Each row has a name. Each question is about the rows just above it.

Columns, left to right: A W G S U B N Y
[ 30.7  40.1 -88.6 -66.3 -39.4  40.2 -12.1   5.3] : nagi
[ 30.6  40.3 -87.2 -65.2 -39.3  39.6 -12.4   5.5] : gife
[ 27.1  39.8 -84.9 -64.0 -38.8  40.1 -13.9   7.3] : lalil
Which column holds [-39.4 -39.3] top down? -> U
[-88.6 -87.2] is in which column, read top down? -> G
Which column holds [40.1 40.3] top down? -> W
Which column holds [39.6 40.1] top down? -> B
Which column holds this, read top down? [-87.2 -84.9] -> G

Columns, left to right: Q K V R C L T E M
[ -4.6  20.2 -26.5 -22.2 -78.9   4.6  -0.6 -33.5 -33.4] = gife
[  6.5  25.4  22.5  -3.2 -12.4  32.2 -19.0  14.4 -15.6] = zitur
[ -3.4  20.6 -21.5 -12.5 -44.4   6.8  20.6 -28.3  -5.9] = lor
[  1.5  32.0  -2.4 -17.0 -60.6  26.1 -12.6 -13.0 -32.2] = vusa
[ -6.8 -23.7 -23.9   3.1  11.8 -31.6  13.8 -16.5  13.3] = lalil
[ -9.6 -18.7 -37.1 -10.5 -36.0 -30.8  16.2 -32.9  -4.8] = bip
[ -3.9  -5.9 -16.8  -0.6  -1.3 -14.0  21.1 -14.5  10.9] = nagi
Which column holds this, read top down? [-23.7 -18.7] -> K
[ 6.5 -3.4  1.5 -6.8 -9.6 -3.9] is in which column, read top down? -> Q
Which column holds [ 25.4  20.6  32.0 -23.7 -18.7] top down? -> K

Columns, left to right: D Z H P J
[-68.2 -21.8 -45.0   4.8   2.0] -> lor
[  2.8 -22.2  30.6  13.8   7.3] -> gife
[-32.0 -16.7 -16.7   5.3  -5.1] -> vusa
[ 45.5  -0.7  14.5 -14.2  -6.2] -> nagi
[ 12.0   9.3 -36.1   4.8 -24.2] -> meto
[-32.3  35.7  91.0   3.0  17.6] -> bip
Which column holds [ 9.3 35.7] top down? -> Z
Which column holds this, read top down? [  2.8 -32.0  45.5  12.0 -32.3] -> D
[ 2.0  7.3 -5.1] is in which column, read top down? -> J

Columns, left to right: Feve luto busoz goke Zom Mezer Kefot Ziru nin zopid
[ 27.5   1.6  15.5  -7.3   4.7 -49.8 -34.9   2.2 -12.1 -44.1] -> meto
[-49.9 -15.5 -31.7 -25.5 -18.7   7.3  -7.9  17.7  14.3  21.1] -> vusa
[ 77.3  18.2   4.0  19.5   0.0 -29.8   5.8  40.0  31.1 -15.2] -> zitur
[-72.9  13.6 -38.0  -1.2 -34.2   4.4  15.7 -10.4 -10.3  27.9] -> muzed
[-25.5  19.5  -1.2] is in which column, read top down? -> goke
Which column holds this, read top down? [-34.9  -7.9] -> Kefot
Which column holds [  7.3 -29.8   4.4] top down? -> Mezer
[ 27.5 -49.9  77.3] is in which column, read top down? -> Feve

Columns, left to right: Reva pipo derep poz gazir zube Pake Delo nisev guni
[-12.1  16.9 -23.8  -2.8 -11.7  -2.7   5.0  93.6 -15.5 -16.1]  meto
[ 18.6   1.0   1.4  -9.0  -4.8  -1.0   5.9  10.0  -4.8 -21.4]  muzed
[ -9.3  13.7 -26.9  -2.8 -11.7  -2.7   4.1  93.6 -19.7 -13.5]  Gon
[-0.9  7.4 -4.9  0.3  0.4 -1.8  5.0 23.9  3.6 -3.0]  lalil
[-12.1  -2.1   1.4   1.9   7.3   6.2   1.3 -31.8  -0.6  -0.4]  nagi
Which column holds this, read top down? [0.4 7.3] -> gazir
[ -4.8 -11.7   0.4   7.3] is in which column, read top down? -> gazir

